Below are the code and all the weights of a small trained network. Each question names an input and a target symbol and asks about switching units off, where a switched-off unit gives its printed mean instead of its output.

import numpy as np


def w(rows, s, z=0):
    codes = np.array(rows[::2]) - 128.0
    scale = np.full(codes.shape[1], s)
    scale[-1] = z or s
    return codes * scale


def norm(h):
    return h / np.sqrt((h * h).mean(-1, keepdims=True) + 1e-5)


def f(y):
    return np.maximum(y, 0)


def softmax(a):
    e = np.exp(a - a.max(-1, keepdims=True))
    return e / e.sum(-1, keepdims=True)


def log_softmax(a):
    a = a - a.max(-1, keepdims=True)
    return a - np.log(np.exp(a).sum(-1, keepdims=True))


def net(x, mask):
    ids = ['αβδελμστψω'.index(c) for c in x.split()]
    T = len(ids)
    res = E[ids] + P[:T]
    u = 0
    for l in range(2):
        r = norm(res)
        for j in range(2):
            rows = slice(2 * j, 2 * j + 2)
            q, k, v = (r @ M[l][rows].T for M in (Q, K, V))
            z = softmax(np.where(np.tri(T) > 0, q @ k.T / 2**0.5, -1e9)) @ v
            o = O[l][rows]
            res = res + np.where(mask[u + j], z, o[:, -1]) @ o[:, :-1]
        u += 2
        y = f(norm(res) @ A[l][:, :-1].T + A[l][:, -1])
        res = res + np.where(mask[u : u + 4], y, B[l][:, -1]) @ B[l][:, :-1]
        u += 4
    return log_softmax(norm(res)[-1] @ U[:, :-1].T + U[:, -1])


Q, K, V, O, A, B = {}, {}, {}, {}, {}, {}
E = w([
[151,144,95],'α',
[116,132,93],'β',
[250,181,151],'δ',
[151,165,78],'ε',
[95,109,88],'λ',
[142,143,34],'μ',
[175,101,123],'σ',
[77,203,170],'τ',
[168,200,128],'ψ',
[118,82,98],'ω',
],0.021)
P = w([
[2,188,168],'0',
[124,58,98],'1',
[102,85,100],'2',
[87,94,104],'3',
[163,79,196],'4',
[147,69,214],'5',
[156,133,136],'6',
[142,127,147],'7',
[173,49,214],'8',
[147,140,133],'9',
],0.0073)
Q[0] = w([
[125,3,136],'L0H0',
[215,190,108],'L0H0',
[139,115,137],'L0H1',
[55,96,108],'L0H1',
],0.014)
K[0] = w([
[69,32,151],'L0H0',
[185,107,2],'L0H0',
[77,203,145],'L0H1',
[177,174,141],'L0H1',
],0.0066)
V[0] = w([
[25,123,179],'L0H0',
[125,240,2],'L0H0',
[124,83,22],'L0H1',
[70,88,151],'L0H1',
],0.0068)
O[0] = w([
[167,169,1,56],'L0H0',
[141,29,214,254],'L0H0',
[94,9,201,221],'L0H1',
[64,223,240,99],'L0H1',
],0.0058,0.0064)
A[0] = w([
[59,92,168,39],'L0N0',
[138,101,14,13],'L0N1',
[7,87,84,85],'L0N2',
[131,176,158,254],'L0N3',
],0.012,0.0036)
B[0] = w([
[146,62,37,173],'L0N0',
[86,3,214,247],'L0N1',
[223,147,129,255],'L0N2',
[113,92,207,167],'L0N3',
],0.0054,0.0044)
Q[1] = w([
[58,130,99],'L1H0',
[133,224,250],'L1H0',
[157,188,218],'L1H1',
[58,125,161],'L1H1',
],0.019)
K[1] = w([
[172,184,130],'L1H0',
[98,51,214],'L1H0',
[149,52,249],'L1H1',
[88,62,115],'L1H1',
],0.014)
V[1] = w([
[68,2,140],'L1H0',
[190,128,50],'L1H0',
[81,144,141],'L1H1',
[13,139,19],'L1H1',
],0.013)
O[1] = w([
[116,4,160,253],'L1H0',
[203,118,36,213],'L1H0',
[86,135,145,64],'L1H1',
[39,109,28,36],'L1H1',
],0.013,0.006)
A[1] = w([
[4,163,172,254],'L1N0',
[195,179,153,143],'L1N1',
[162,164,124,99],'L1N2',
[84,107,33,146],'L1N3',
],0.015,0.0091)
B[1] = w([
[71,48,224,211],'L1N0',
[128,104,199,228],'L1N1',
[190,63,103,151],'L1N2',
[110,248,167,253],'L1N3',
],0.014,0.0049)
U = w([
[186,123,81,68],'α',
[171,176,72,186],'β',
[217,198,177,65],'δ',
[244,141,80,73],'ε',
[40,105,95,141],'λ',
[89,21,97,122],'μ',
[94,197,152,255],'σ',
[5,109,204,48],'τ',
[136,179,219,95],'ψ',
[120,126,62,141],'ω',
],0.015,0.007)

Each question gives the input, a string of symbols that net reads in full, and the target symbol t.
The units are the heads (2 rows each of Q, K, V and O) and the neurons (one row each of A and B). Each row of codes is followed by its name. A weight is (code - 128) times the scale printed after its matrix; where a second scale follows, it is the last column's (O, A, B and U).
mask holds one flag per unit, layer by layer, with each layer's heads first. A switched-off unit (its flag False) gives its mean, the last column of its rows in O or B, instead of its output. The means were averaged over made-up inputs and are rounded, as every weight is.
A unit's drop is (log p(t) with every unit on - log p(t) with that unit switched off) / (log p(t) with every unit on - log p(t) with every unit switched off).
The circuit of an input: a set's keep is (log p(t) with only the set's units on - log p(t) with every unit switched off) / (log p(t) with every unit on - log p(t) with every unit switched off). Starting from all 12 units, units are removed one at a time, each time the one whose removal leaves the highest keep (on an exact tie, the one counted first), for as long as the keep stays at least 0.8.
circuit, biggest first: the units of the circuit, biggest drop first
top k neurons: the k neurons with the biggest drops, biggest first
k most important neurons of layer l: the k neurons of layer l with the biggest drops, biggest first
heads that matter: for each layer, one digit per head in row order, 1 if its drop is at least 0.15 and else 0, layers parted by /
input ψ μ σ ε, target ψ: top 2 neurons -> L0N1, L0N3
input λ σ ω ω, target λ: circuit, biggest first -> L1H1, L0H0, L1N3
input λ μ ω μ σ ε μ, target λ: circuit, biggest first -> L1H1, L1N3
input δ μ μ λ σ μ μ λ, target δ: 2 most important neurons of layer 0 -> L0N1, L0N2
input ψ β ψ μ σ μ μ μ β μ, target ψ: heads that matter -> 11 / 10
input ψ μ ψ β λ, target ψ: circuit, biggest first -> L0N1, L0H1, L1H0, L0N3
input δ ψ ε, target δ: heads that matter -> 01 / 10
input δ μ ω β ψ μ μ μ ω, target δ: circuit, biggest first -> L0H1, L0H0, L1H0
input δ ψ μ μ ε ψ μ μ β μ, target δ: circuit, biggest first -> L0N1, L0H1, L1H0, L0H0
input δ μ μ σ ψ α λ β μ β, target δ: circuit, biggest first -> L0N1, L0H1, L1H0
input β μ δ β μ τ λ, target β: top neuron -> L0N2
input σ τ ψ σ, target σ: circuit, biggest first -> L1H1, L0H1, L0H0, L1N3
input ψ σ α λ σ μ, target ψ: circuit, biggest first -> L0H1, L1H0, L0N1, L0N3
input ψ β μ μ μ μ μ ε, target μ: circuit, biggest first -> L1H0
input σ μ τ α, target σ: heads that matter -> 11 / 11
input σ δ σ μ β τ δ λ, target σ: heads that matter -> 10 / 11
input τ μ μ β, target τ: circuit, biggest first -> L1N0, L0H0, L1H0, L0H1
input τ σ σ, target τ: heads that matter -> 10 / 01
input ψ μ λ, target ψ: top 3 neurons -> L0N1, L0N2, L0N3
input δ δ μ μ β δ ω, target δ: top 2 neurons -> L0N1, L1N1
input ψ σ β, target ψ: heads that matter -> 01 / 10
input ψ λ ψ σ, target ψ: top neuron -> L0N1
input ε β σ ψ τ μ σ μ β, target ε: 2 most important neurons of layer 0 -> L0N2, L0N1
